Below is a small trained network, with its code and all its weights. Each question gives an input and a target symbol and asks what happens when units are switched off, that is, made to give their printed mean instead of their output.

import numpy as np


def w(rows, s, z=0):
    codes = np.array(rows[::2]) - 128.0
    scale = np.full(codes.shape[1], s)
    scale[-1] = z or s
    return codes * scale


def norm(h):
    return h / np.sqrt((h * h).mean(-1, keepdims=True) + 1e-5)


def f(y):
    return np.maximum(y, 0)


def softmax(a):
    e = np.exp(a - a.max(-1, keepdims=True))
    return e / e.sum(-1, keepdims=True)


def log_softmax(a):
    a = a - a.max(-1, keepdims=True)
    return a - np.log(np.exp(a).sum(-1, keepdims=True))


def net(x, mask):
    ids = ['ΓΔΞεμπστ'.index(c) for c in x.split()]
    T = len(ids)
    res = E[ids] + P[:T]
    u = 0
    for l in range(2):
        q, k, v = (norm(res) @ M[l].T for M in (Q, K, V))
        z = softmax(np.where(np.tri(T) > 0, q @ k.T / 2**0.5, -1e9)) @ v
        res = res + np.where(mask[u], z, O[l][:, -1]) @ O[l][:, :-1]
        u += 1
        y = f(norm(res) @ A[l][:, :-1].T + A[l][:, -1])
        res = res + np.where(mask[u : u + 4], y, B[l][:, -1]) @ B[l][:, :-1]
        u += 4
    return log_softmax(norm(res)[-1] @ U[:, :-1].T + U[:, -1])


Q, K, V, O, A, B = {}, {}, {}, {}, {}, {}
E = w([
[134,110,135,125,219],'Γ',
[133,74,64,188,142],'Δ',
[166,46,196,126,157],'Ξ',
[80,146,81,171,118],'ε',
[132,149,21,96,165],'μ',
[49,108,186,87,134],'π',
[64,59,108,151,254],'σ',
[137,192,146,248,163],'τ',
],0.0015)
P = w([
[128,183,209,61,97],'0',
[134,61,14,255,237],'1',
[122,60,17,230,222],'2',
[113,41,5,219,222],'3',
[106,48,4,207,228],'4',
[111,67,9,208,205],'5',
[101,60,12,187,202],'6',
[114,54,30,209,195],'7',
[111,62,10,198,208],'8',
[95,59,11,182,194],'9',
],0.00073)
Q[0] = w([
[208,235,245,46,5],'0.h1',
[216,253,253,32,60],'0.h1',
],0.0031)
K[0] = w([
[106,42,19,230,162],'0.h1',
[74,51,17,254,113],'0.h1',
],0.0034)
V[0] = w([
[133,146,152,65,251],'0.h1',
[81,153,236,148,139],'0.h1',
],0.0024)
O[0] = w([
[174,197,169,20,195,251],'0.h1',
[108,92,102,5,79,150],'0.h1',
],0.0024,0.0014)
A[0] = w([
[82,248,49,124,27,39],'0.n1',
[137,93,155,47,230,107],'0.n2',
[172,79,188,9,216,126],'0.n3',
[230,195,105,184,162,2],'0.n4',
],0.0016,0.0011)
B[0] = w([
[250,161,88,96,71,136],'0.n1',
[135,129,54,178,72,251],'0.n2',
[115,134,47,163,98,246],'0.n3',
[151,159,180,98,92,147],'0.n4',
],0.0021,0.0012)
Q[1] = w([
[174,207,157,73,22],'1.h1',
[148,229,243,5,27],'1.h1',
],0.0031)
K[1] = w([
[55,74,98,126,213],'1.h1',
[40,15,4,235,239],'1.h1',
],0.003)
V[1] = w([
[186,29,75,98,63],'1.h1',
[250,233,18,102,72],'1.h1',
],0.0023)
O[1] = w([
[212,5,111,117,76,140],'1.h1',
[217,235,111,211,39,248],'1.h1',
],0.0028,0.0012)
A[1] = w([
[107,7,47,14,102,138],'1.n1',
[157,232,88,190,120,249],'1.n2',
[242,93,158,168,198,188],'1.n3',
[139,79,152,63,183,149],'1.n4',
],0.0022,0.0011)
B[1] = w([
[98,192,252,108,55,179],'1.n1',
[94,111,170,73,84,255],'1.n2',
[173,138,188,51,132,215],'1.n3',
[37,38,147,143,165,145],'1.n4',
],0.0027,0.0026)
U = w([
[218,238,17,30,101,101],'Γ',
[22,22,136,234,253,219],'Δ',
[224,13,239,32,53,26],'Ξ',
[226,12,24,244,21,252],'ε',
[180,235,188,241,168,80],'μ',
[9,53,236,12,28,12],'π',
[224,125,96,24,249,134],'σ',
[83,183,21,208,18,128],'τ',
],0.0036,0.0029)

Each question gives the input, a string of symbols that net reads in full, and the target symbol t.
The units are the heads (2 rows each of Q, K, V and O) and the neurons (one row each of A and B). Each row of codes is followed by its name. A weight is (code - 128) times the scale printed after its matrix; where a second scale follows, it is the last column's (O, A, B and U).
mask holds one flag per unit, layer by layer, with each layer's heads first. A switched-off unit (its flag False) gives its mean, the last column of its rows in O or B, instead of its output. The means were averaged over made-up inputs and are rounded, as every weight is.
A unit's drop is (log p(t) with every unit on - log p(t) with that unit switched off) / (log p(t) with every unit on - log p(t) with every unit switched off).
The circuit of an input: a set's keep is (log p(t) with only the set's units on - log p(t) with every unit switched off) / (log p(t) with every unit on - log p(t) with every unit switched off). Starting from all 10 units, units are removed one at a time, each time the one whose removal leaves the highest keep (on an exact tie, the one counted first), for as long as the keep stays at least 0.8.
circuit, biggest first: the units of the circuit, biggest drop first
unit that matters most: the unit with the biggest drop
top k neurons in layer l: the k neurons of layer l with the biggest drops, biggest first
drop when u is switched off: that unit's drop, to one decimal
input Δ μ τ Δ Δ σ π, target Δ: circuit, biggest first -> 0.h1; 1.n2; 1.h1
input π Ξ Γ σ Δ, target π: unit that matters most -> 1.n1
input Γ Δ Γ Ξ Δ ε Γ Γ, target Γ: circuit, biggest first -> 0.h1; 0.n3; 1.h1
input ε Δ ε Δ ε Γ Δ σ, target ε: circuit, biggest first -> 0.n1; 1.h1
input ε Γ Δ σ Δ Γ Γ, target ε: circuit, biggest first -> 0.n1; 1.h1; 0.h1
input Δ Γ τ Ξ, target Δ: circuit, biggest first -> 0.h1; 1.h1; 1.n4
input μ Δ μ Ξ Γ, target μ: circuit, biggest first -> 0.h1; 1.h1
input Ξ σ σ σ ε, target π: circuit, biggest first -> 1.n1; 1.h1
input π μ Δ Δ Γ Δ Γ, target π: circuit, biggest first -> 1.n1; 0.h1
input Ξ Δ σ Γ Γ, target Ξ: circuit, biggest first -> 1.h1; 1.n1; 0.n3; 0.n2
input Γ ε π, target Γ: top 2 neurons in layer 0 -> 0.n3; 0.n2
input Δ Δ ε Δ σ Δ, target Δ: drop when 0.h1 is switched off -> 1.5
input ε ε ε Δ Ξ σ, target ε: drop when 0.h1 is switched off -> 0.3
input Δ Δ ε ε ε Γ Δ π μ, target Δ: drop when 0.n3 is switched off -> 0.2
input Δ μ τ Γ τ σ ε Δ Δ Γ, target Δ: drop when 1.h1 is switched off -> 0.9
input ε Δ Ξ μ, target ε: unit that matters most -> 0.n1
